Here is a tiny trained network, its code and every weight. The questions are about switching its units off for an input and a target symbol, where a switched-off unit gives its printed mean instead of its output.

import numpy as np


def w(rows, s, z=0):
    codes = np.array(rows[::2]) - 128.0
    scale = np.full(codes.shape[1], s)
    scale[-1] = z or s
    return codes * scale


def f(y):
    return np.maximum(y, 0)


def softmax(a):
    e = np.exp(a - a.max(-1, keepdims=True))
    return e / e.sum(-1, keepdims=True)


def log_softmax(a):
    a = a - a.max(-1, keepdims=True)
    return a - np.log(np.exp(a).sum(-1, keepdims=True))


def net(x, mask):
    ids = ['αβγδεζημξπστφω'.index(c) for c in x.split()]
    T = len(ids)
    res = E[ids] + P[:T]
    u = 0
    for l in range(2):
        r = res
        for j in range(2):
            rows = slice(3 * j, 3 * j + 3)
            q, k, v = (r @ M[l][rows].T for M in (Q, K, V))
            z = softmax(np.where(np.tri(T) > 0, q @ k.T / 3**0.5, -1e9)) @ v
            o = O[l][rows]
            res = res + np.where(mask[u + j], z, o[:, -1]) @ o[:, :-1]
        u += 2
        y = f(res @ A[l][:, :-1].T + A[l][:, -1])
        res = res + np.where(mask[u : u + 8], y, B[l][:, -1]) @ B[l][:, :-1]
        u += 8
    return log_softmax(res[-1] @ U[:, :-1].T + U[:, -1])


Q, K, V, O, A, B = {}, {}, {}, {}, {}, {}
E = w([
[110,101,147,128],'α',
[118,98,119,154],'β',
[117,115,135,162],'γ',
[47,76,145,17],'δ',
[155,99,124,118],'ε',
[142,67,78,123],'ζ',
[112,8,98,157],'η',
[118,132,160,154],'μ',
[89,160,155,171],'ξ',
[170,26,87,121],'π',
[104,36,107,116],'σ',
[141,71,126,97],'τ',
[139,150,144,97],'φ',
[91,140,145,115],'ω',
],0.014)
P = w([
[113,220,78,187],'0',
[132,69,251,163],'1',
[176,114,114,164],'2',
[42,177,99,18],'3',
[136,71,245,133],'4',
[151,118,115,181],'5',
[43,147,102,38],'6',
[131,68,243,138],'7',
[155,123,109,170],'8',
[33,110,104,37],'9',
],0.015)
Q[0] = w([
[176,198,132,115],'0.h0',
[219,159,133,109],'0.h0',
[77,140,50,210],'0.h0',
[115,254,89,76],'0.h1',
[217,114,21,77],'0.h1',
[43,97,198,152],'0.h1',
],0.0089)
K[0] = w([
[190,95,167,82],'0.h0',
[142,147,175,157],'0.h0',
[112,160,80,149],'0.h0',
[139,183,161,19],'0.h1',
[207,84,133,85],'0.h1',
[2,172,101,157],'0.h1',
],0.0082)
V[0] = w([
[95,165,99,101],'0.h0',
[129,156,160,128],'0.h0',
[45,156,59,143],'0.h0',
[108,108,79,254],'0.h1',
[234,130,193,100],'0.h1',
[142,93,109,153],'0.h1',
],0.0086)
O[0] = w([
[175,85,163,96,122],'0.h0',
[113,108,159,212,123],'0.h0',
[229,169,91,52,167],'0.h0',
[183,124,98,83,232],'0.h1',
[96,116,139,240,2],'0.h1',
[165,3,118,161,133],'0.h1',
],0.006,0.004)
A[0] = w([
[197,215,127,247,94],'0.n0',
[148,145,151,195,100],'0.n1',
[99,113,252,99,153],'0.n2',
[50,183,19,237,3],'0.n3',
[116,86,162,44,108],'0.n4',
[237,232,27,130,123],'0.n5',
[172,130,161,74,87],'0.n6',
[212,132,25,238,100],'0.n7',
],0.011,0.016)
B[0] = w([
[210,187,183,182,148],'0.n0',
[142,113,85,57,133],'0.n1',
[175,42,74,141,254],'0.n2',
[240,189,226,253,128],'0.n3',
[134,197,144,170,222],'0.n4',
[49,164,107,180,175],'0.n5',
[127,129,161,177,139],'0.n6',
[214,224,65,145,183],'0.n7',
],0.013,0.0095)
Q[1] = w([
[137,48,180,132],'1.h0',
[80,128,147,161],'1.h0',
[95,96,80,98],'1.h0',
[132,93,118,53],'1.h1',
[130,73,91,12],'1.h1',
[125,137,132,69],'1.h1',
],0.011)
K[1] = w([
[74,127,103,196],'1.h0',
[136,177,130,126],'1.h0',
[108,100,96,55],'1.h0',
[142,100,180,86],'1.h1',
[198,9,217,156],'1.h1',
[213,135,133,170],'1.h1',
],0.012)
V[1] = w([
[235,146,102,118],'1.h0',
[27,92,73,2],'1.h0',
[49,194,52,114],'1.h0',
[146,102,180,163],'1.h1',
[147,120,161,137],'1.h1',
[177,110,152,109],'1.h1',
],0.0081)
O[1] = w([
[133,75,158,249,192],'1.h0',
[255,158,56,129,4],'1.h0',
[198,171,159,36,191],'1.h0',
[132,130,79,159,149],'1.h1',
[146,116,91,139,132],'1.h1',
[108,178,141,146,134],'1.h1',
],0.0084,0.014)
A[1] = w([
[80,51,144,72,175],'1.n0',
[115,45,60,73,126],'1.n1',
[118,38,99,181,143],'1.n2',
[131,111,98,119,6],'1.n3',
[124,124,48,234,153],'1.n4',
[41,200,133,91,115],'1.n5',
[176,92,108,25,119],'1.n6',
[7,124,183,82,160],'1.n7',
],0.012,0.016)
B[1] = w([
[76,148,144,154,200],'1.n0',
[105,150,73,162,155],'1.n1',
[142,74,99,80,232],'1.n2',
[20,8,30,62,128],'1.n3',
[129,177,152,137,251],'1.n4',
[113,79,109,184,170],'1.n5',
[123,157,120,182,171],'1.n6',
[190,162,94,69,209],'1.n7',
],0.016,0.018)
U = w([
[149,111,91,164,85],'α',
[222,96,44,93,2],'β',
[191,140,81,25,121],'γ',
[115,100,129,98,180],'δ',
[162,177,183,167,85],'ε',
[178,227,171,76,105],'ζ',
[158,157,171,84,191],'η',
[117,74,153,163,119],'μ',
[103,132,159,193,110],'ξ',
[245,159,102,120,24],'π',
[36,176,94,112,175],'σ',
[221,112,174,117,164],'τ',
[73,173,224,169,97],'φ',
[113,253,76,118,95],'ω',
],0.013,0.0087)

Each question gives the input, a string of symbols that net reads in full, and the target symbol t.
The units are the heads (3 rows each of Q, K, V and O) and the neurons (one row each of A and B). Each row of codes is followed by its name. A weight is (code - 128) times the scale printed after its matrix; where a second scale follows, it is the last column's (O, A, B and U).
mask holds one flag per unit, layer by layer, with each layer's heads first. A switched-off unit (its flag False) gives its mean, the last column of its rows in O or B, instead of its output. The means were averaged over made-up inputs and are rounded, as every weight is.
A unit's drop is (log p(t) with every unit on - log p(t) with that unit switched off) / (log p(t) with every unit on - log p(t) with every unit switched off).
The circuit of an input: a set's keep is (log p(t) with only the set's units on - log p(t) with every unit switched off) / (log p(t) with every unit on - log p(t) with every unit switched off). Starting from the 12 units with the biggest drops (on a tie, the unit counted first), units are removed one at a time, each time the one whose removal leaves the highest keep (on an exact tie, the one counted first), for as long as the keep stays at least 0.8.
circuit, biggest first: the units of the circuit, biggest drop first
k most important neurons: the k neurons with the biggest drops, biggest first
top k neurons in layer l: the k neurons of layer l with the biggest drops, biggest first
input β σ ε τ η η η ζ, target φ: circuit, biggest first => 0.n5; 1.h0; 1.n0; 0.n7
input μ β δ δ τ η σ μ, target γ: circuit, biggest first => 0.n0; 1.n7; 1.h0
input γ η ξ φ ζ σ ξ δ ω, target γ: 2 most important neurons => 0.n2; 1.n7
input δ δ ω δ π ξ σ μ, target β: circuit, biggest first => 0.n2; 1.n2
input ω δ β ε τ, target ω: 3 most important neurons => 0.n5; 1.n6; 0.n2
input π ξ τ, target μ: top 3 neurons in layer 0 => 0.n2; 0.n4; 0.n5
input μ τ η ξ π σ ω ε, target γ: circuit, biggest first => 0.n0; 1.n7; 1.h0; 0.n5
input π μ ξ δ ζ, target μ: 2 most important neurons => 0.n7; 1.n7
input π δ π α β, target μ: circuit, biggest first => 0.n2; 1.n7
input β α μ α α, target φ: 2 most important neurons => 0.n5; 0.n2
input η σ β π ζ ζ, target ω: circuit, biggest first => 1.n4
input π ε β δ ξ σ σ γ, target μ: top 4 neurons in layer 0 => 0.n7; 0.n2; 0.n5; 0.n4
input σ μ π φ η μ π π φ τ, target ω: circuit, biggest first => 1.n1; 1.n2
input ξ η η σ ε τ, target μ: circuit, biggest first => 1.n2; 1.n7; 1.h0
input ξ σ β π α σ ε ω, target ζ: 2 most important neurons => 0.n5; 1.n7
input σ σ π π γ μ η φ, target π: 3 most important neurons => 0.n5; 0.n2; 0.n4
input ξ μ δ, target σ: circuit, biggest first => 0.n7; 1.n0
input ξ π η μ ω π ω σ τ ζ, target ω: top neuron in layer 1 => 1.n2
input ζ σ ω, target γ: 3 most important neurons => 1.n7; 0.n2; 0.n5
input δ ω δ π ω, target β: circuit, biggest first => 0.n2; 1.n2
input π σ α π μ, target μ: 3 most important neurons => 0.n7; 0.n2; 1.n7
input π ζ γ, target φ: top 3 neurons in layer 0 => 0.n2; 0.n7; 0.n0
input ε γ π β γ, target δ: 2 most important neurons => 0.n2; 0.n0
input μ η δ ζ α π β π, target γ: 3 most important neurons => 0.n0; 1.n7; 0.n5
input ε τ δ, target σ: top 3 neurons in layer 0 => 0.n0; 0.n7; 0.n6
